[[0.35, 0.81, -4.70],
[5.34, 2.28, -4.73],
[2.16, 2.50, -1.92]]
=>
[[2.16, 2.50, -1.92],
[5.34, 2.28, -4.73],
[0.35, 0.81, -4.70]]

[[3.39, 1.22, 3.44, 0.53],
[1.28, -0.83, -1.41, -5.08],
[-1.24, -0.12, -1.69, -4.47],
[1.77, 1.02, 4.05, 0.71],
[3.30, 0.92, -3.52, 1.42],
[2.26, 2.14, -2.81, 1.77]]
=>
[[2.26, 2.14, -2.81, 1.77],
[3.39, 1.22, 3.44, 0.53],
[1.77, 1.02, 4.05, 0.71],
[3.30, 0.92, -3.52, 1.42],
[-1.24, -0.12, -1.69, -4.47],
[1.28, -0.83, -1.41, -5.08]]

[[-0.87, -0.91, 2.57],
[-0.86, -0.88, -0.02],
[-0.82, -0.99, 0.16],
[5.08, 2.30, -2.28],
[-1.18, -0.78, 0.02],
[2.08, -0.85, -2.47],
[0.11, -0.97, -1.62],
[0.98, -1.00, -1.85]]
=>
[[5.08, 2.30, -2.28],
[-1.18, -0.78, 0.02],
[2.08, -0.85, -2.47],
[-0.86, -0.88, -0.02],
[-0.87, -0.91, 2.57],
[0.11, -0.97, -1.62],
[-0.82, -0.99, 0.16],
[0.98, -1.00, -1.85]]

[[-4.21, -3.46, -1.65, -1.83],
[2.42, -4.85, -0.65, -0.10],
[5.60, -1.51, -3.15, -2.14],
[-4.81, -0.47, -2.04, -0.82],
[2.04, -0.59, -4.77, 2.70],
[4.41, -4.26, 3.32, 1.81],
[0.41, 2.30, 5.55, -2.45]]
=>
[[0.41, 2.30, 5.55, -2.45],
[-4.81, -0.47, -2.04, -0.82],
[2.04, -0.59, -4.77, 2.70],
[5.60, -1.51, -3.15, -2.14],
[-4.21, -3.46, -1.65, -1.83],
[4.41, -4.26, 3.32, 1.81],
[2.42, -4.85, -0.65, -0.10]]

[[-4.49, 2.15, -1.91, -1.92, 2.75, -0.21, -0.72, 2.00],
[-0.23, -0.44, -0.05, 1.92, 0.69, 0.23, -1.10, 1.22],
[1.04, 0.70, -0.38, -1.90, -2.45, -1.22, 0.26, -1.69],
[-0.03, 1.96, 0.11, -0.70, 2.00, -1.28, -1.82, -1.60],
[0.75, 0.78, -1.64, 1.09, -0.88, 0.75, -2.48, -0.30],
[3.82, -2.59, 0.52, -2.75, -0.02, -0.13, 0.70, -0.03],
[-1.64, -1.61, -1.35, -0.32, -0.34, 1.11, -0.79, -0.46],
[-3.04, 1.21, -2.33, -1.51, 0.98, 1.27, -0.40, -0.08],
[0.82, -0.76, 1.80, -1.87, -1.20, -1.72, -2.20, -0.72],
[-0.95, 0.75, -1.78, 0.60, -2.09, -2.38, 0.62, 0.26],
[-1.68, 0.68, -1.29, 0.30, 2.17, 0.77, -1.80, -0.97],
[0.49, -1.12, 1.31, 1.67, -1.63, -0.65, -0.83, -0.33]]
=>
[[-4.49, 2.15, -1.91, -1.92, 2.75, -0.21, -0.72, 2.00],
[-0.03, 1.96, 0.11, -0.70, 2.00, -1.28, -1.82, -1.60],
[-3.04, 1.21, -2.33, -1.51, 0.98, 1.27, -0.40, -0.08],
[0.75, 0.78, -1.64, 1.09, -0.88, 0.75, -2.48, -0.30],
[-0.95, 0.75, -1.78, 0.60, -2.09, -2.38, 0.62, 0.26],
[1.04, 0.70, -0.38, -1.90, -2.45, -1.22, 0.26, -1.69],
[-1.68, 0.68, -1.29, 0.30, 2.17, 0.77, -1.80, -0.97],
[-0.23, -0.44, -0.05, 1.92, 0.69, 0.23, -1.10, 1.22],
[0.82, -0.76, 1.80, -1.87, -1.20, -1.72, -2.20, -0.72],
[0.49, -1.12, 1.31, 1.67, -1.63, -0.65, -0.83, -0.33],
[-1.64, -1.61, -1.35, -0.32, -0.34, 1.11, -0.79, -0.46],
[3.82, -2.59, 0.52, -2.75, -0.02, -0.13, 0.70, -0.03]]

[[1.56, 1.11],
[4.75, -0.70],
[-0.42, 4.97],
[-0.06, 0.43],
[2.30, -0.20],
[0.15, -0.15]]
=>
[[-0.42, 4.97],
[1.56, 1.11],
[-0.06, 0.43],
[0.15, -0.15],
[2.30, -0.20],
[4.75, -0.70]]
---
[[-0.48, -0.16, -0.56, -0.74, -0.66],
[-0.43, 1.44, 0.02, -4.12, 0.28]]
=>
[[-0.48, -0.16],
[-0.43, 1.44]]

[[-4.73, 1.29, 0.86, 0.63],
[0.53, -0.93, 0.61, 0.55],
[-0.71, -2.10, 0.95, 0.83],
[0.32, 2.00, 2.18, -0.39]]
=>
[[-4.73, 1.29],
[0.53, -0.93]]

[[-0.57, -1.72, -0.73],
[-4.81, -0.23, -0.68],
[-3.15, 0.37, 0.57]]
=>
[[-0.57, -1.72],
[-4.81, -0.23]]

[[0.03, 5.68],
[2.00, -3.85],
[0.19, -3.03]]
=>
[[0.03, 5.68],
[2.00, -3.85]]

[[-1.58, -0.29, -3.08],
[-0.39, -0.07, -2.75],
[-0.55, 0.12, -3.83],
[0.46, 0.71, 4.90],
[-0.86, 0.46, -3.57]]
=>
[[-1.58, -0.29],
[-0.39, -0.07]]

[[1.41, 0.13, 0.61, 2.82],
[-2.35, -1.92, 1.04, -3.21],
[-1.35, -2.98, -2.18, -3.66],
[1.24, -3.34, -5.09, -1.12]]
=>
[[1.41, 0.13],
[-2.35, -1.92]]

[[3.49, 3.58, -3.44, -1.41],
[4.18, 3.65, -3.85, -0.80]]
=>
[[3.49, 3.58],
[4.18, 3.65]]
